Small tables with named rows and columns. After each table, cells are looked up by row and column.

vup =
columns: dak, govipeb, pak, sotisaz, fabad, pimit, zope, fom, gaz, kofip
sotabof: [7194, 12764, 68430, 37122, 23954, 46966, 17402, 31395, 13782, 60035]
gak: [19357, 16951, 34998, 40085, 52724, 6360, 62429, 69726, 66621, 58773]
vidoso: [31913, 31783, 27427, 36208, 39908, 18765, 63033, 78578, 62909, 56006]
kesut: [65516, 88872, 81928, 17205, 52607, 46483, 33660, 80677, 33681, 21864]
relelum: [62262, 77200, 75965, 15931, 59461, 33855, 36692, 83977, 32415, 22998]

What is the gaz of kesut in vup?
33681
What is the pimit of relelum in vup?
33855
What is the zope of vidoso in vup?
63033
What is the pimit of kesut in vup?
46483
What is the pak of vidoso in vup?
27427
What is the fabad of vidoso in vup?
39908
What is the govipeb of gak in vup?
16951
What is the kofip of relelum in vup?
22998
What is the sotisaz of sotabof in vup?
37122
What is the kofip of vidoso in vup?
56006
What is the kofip of sotabof in vup?
60035
What is the pimit of gak in vup?
6360
What is the dak of sotabof in vup?
7194
What is the fom of kesut in vup?
80677
What is the zope of gak in vup?
62429
What is the fabad of kesut in vup?
52607

relos =
	dun	sekez	zek	git	noluru	lanide
rugoz	68	138	161	114	119	213
mapesa	114	174	133	84	127	99
povi	111	142	139	82	129	125
bam	117	122	126	71	111	96
non	128	0	49	123	128	35
dazoz	69	61	79	142	141	166
revupe	143	53	47	122	143	160

git of bam: 71
dun of rugoz: 68
git of povi: 82
zek of revupe: 47
lanide of bam: 96
sekez of povi: 142
zek of non: 49
noluru of dazoz: 141
noluru of non: 128
noluru of bam: 111
dun of non: 128

kiz.csv
,sotum,far,mukivon,rotifi,loto,zomug,zimiruk
ninuki,-19,1,-8,-35,-39,-1,-23
som,-31,-14,-45,-44,-24,-24,-11
mubeto,-24,14,-1,-24,-18,-31,-27
namup,-25,-34,-25,-16,-19,-27,-14
nos,-19,66,-8,-66,-25,-16,-26
val,-13,12,10,-36,-29,-4,-21
tukepot,-22,-37,-69,-40,-19,-34,-35
koli,-17,-46,-24,-11,-1,-45,-24
sez,-13,-14,7,12,-25,-24,-37

sez, loto -> -25
nos, loto -> -25
namup, rotifi -> -16
ninuki, far -> 1
mubeto, far -> 14
tukepot, far -> -37
nos, far -> 66
sez, sotum -> -13
val, loto -> -29
nos, sotum -> -19
namup, mukivon -> -25
namup, zomug -> -27
koli, rotifi -> -11
som, far -> -14

vufiv:
|  | gapupof | vufize | disuk | luvutos | gam | nodeseg | mede | dig | tinak |
|---|---|---|---|---|---|---|---|---|---|
| ziz | 0.588 | 0.550 | 0.591 | 0.491 | 0.494 | 0.607 | 0.563 | 0.564 | 0.271 |
| resos | 0.487 | 0.766 | 0.752 | 0.672 | 0.652 | 0.524 | 0.728 | 0.141 | 0.678 |
| mugoz | 0.484 | 0.749 | 0.647 | 0.832 | 0.726 | 0.536 | 0.924 | 0.338 | 0.418 |
| zirumo | 0.657 | 0.192 | 0.550 | 0.402 | 0.531 | 0.909 | 0.742 | 0.603 | 0.418 |
| nule | 0.646 | 0.607 | 0.600 | 0.493 | 0.773 | 0.624 | 0.662 | 0.336 | 0.387 |

resos, disuk: 0.752
ziz, disuk: 0.591
mugoz, vufize: 0.749
resos, dig: 0.141
mugoz, luvutos: 0.832
ziz, gam: 0.494
zirumo, gam: 0.531
ziz, vufize: 0.550
nule, dig: 0.336
zirumo, tinak: 0.418
mugoz, gam: 0.726
Which row has the largest disuk? resos

kivid =
,sela,kabotan,dasu
zazeda,141,-510,-138
pumigot,-621,158,388
mubevu,-108,-949,140
sek,438,-924,56
dasan,-357,-393,729
resa,728,-718,-173
vovitig,-607,-263,494
ner,869,-632,-132
bul,17,-395,368
tezil,-346,530,86

dasu of vovitig: 494
dasu of zazeda: -138
kabotan of vovitig: -263
kabotan of pumigot: 158
kabotan of ner: -632
kabotan of tezil: 530
dasu of tezil: 86
dasu of pumigot: 388
sela of ner: 869
sela of tezil: -346

ruf =
	kibul	bazi	sorubuf	tel	lom	ridat
nuzo	882	6183	6945	6192	4889	4382
kadobe	5097	5909	2560	8336	3849	6144
gul	3522	2431	2670	3347	8882	2901
tir	8121	5085	2907	8684	4930	6118
korumam	7246	4834	6576	6747	6254	4605
ver	2553	5582	3754	2702	5784	5017
pef	7640	8723	8315	2226	3614	7605
kap	5588	8417	6725	3024	3608	7554
garuva	9184	8085	5410	2652	3659	8114

bazi of kadobe is 5909
ridat of ver is 5017
tel of kadobe is 8336
kibul of garuva is 9184
bazi of nuzo is 6183
bazi of kap is 8417
kibul of gul is 3522
sorubuf of gul is 2670
ridat of nuzo is 4382

Table gigiri
|  | vek | zom | kugo | boz | depiv | vapa | lisot | gimiz | rito | gav |
|---|---|---|---|---|---|---|---|---|---|---|
| sot | 9.694 | 2.978 | -6.905 | 0.495 | -1.104 | 4.666 | -3.709 | 0.378 | 9.692 | 5.602 |
| fimano | -1.145 | -2.687 | 0.604 | -1.238 | -2.684 | 3.390 | 2.458 | 5.013 | -0.059 | 3.567 |
| zifigeb | 4.075 | -3.570 | -6.358 | -0.929 | 0.979 | 0.216 | 6.989 | 0.893 | -0.197 | 4.316 |
| kudiza | -0.779 | -4.817 | 0.839 | -1.064 | -6.351 | 5.937 | 3.032 | 1.632 | 1.317 | -1.092 |
| puv | -4.438 | 5.790 | -5.826 | -3.215 | -1.879 | -0.977 | 7.113 | -5.768 | -2.488 | -5.735 |
| nobeni | 2.101 | 2.289 | 2.580 | -2.397 | -0.104 | -3.498 | -4.640 | 1.315 | 2.241 | 4.031 |
| rivego | 1.944 | -1.144 | 7.102 | 1.691 | -0.059 | 4.046 | 6.294 | 1.819 | -1.605 | 5.183 |
| zoze | 0.044 | -3.049 | 5.312 | 2.453 | 7.084 | 0.306 | -0.710 | 1.831 | -1.404 | 1.557 |
| kubo | 0.853 | -0.535 | -2.835 | 1.066 | -1.477 | -1.385 | 1.859 | 2.335 | 1.782 | 1.539 |
| puzorit | 5.292 | -2.863 | -1.837 | 3.166 | 1.216 | 3.024 | 1.088 | -0.325 | 7.010 | 0.268 |
| pip | 0.496 | -8.960 | -2.123 | 1.529 | -7.002 | 6.756 | 5.913 | -1.383 | 1.356 | -1.407 |

What is the vapa of zoze in gigiri?
0.306
What is the kugo of puzorit in gigiri?
-1.837
What is the kugo of kudiza in gigiri?
0.839
What is the lisot of fimano in gigiri?
2.458
What is the vapa of sot in gigiri?
4.666
What is the lisot of nobeni in gigiri?
-4.640
What is the vapa of puv in gigiri?
-0.977
What is the zom of zoze in gigiri?
-3.049
What is the lisot of puzorit in gigiri?
1.088
What is the zom of puzorit in gigiri?
-2.863
What is the zom of kubo in gigiri?
-0.535
What is the vek of puv in gigiri?
-4.438
What is the kugo of nobeni in gigiri?
2.580
Row with the largest rito: sot

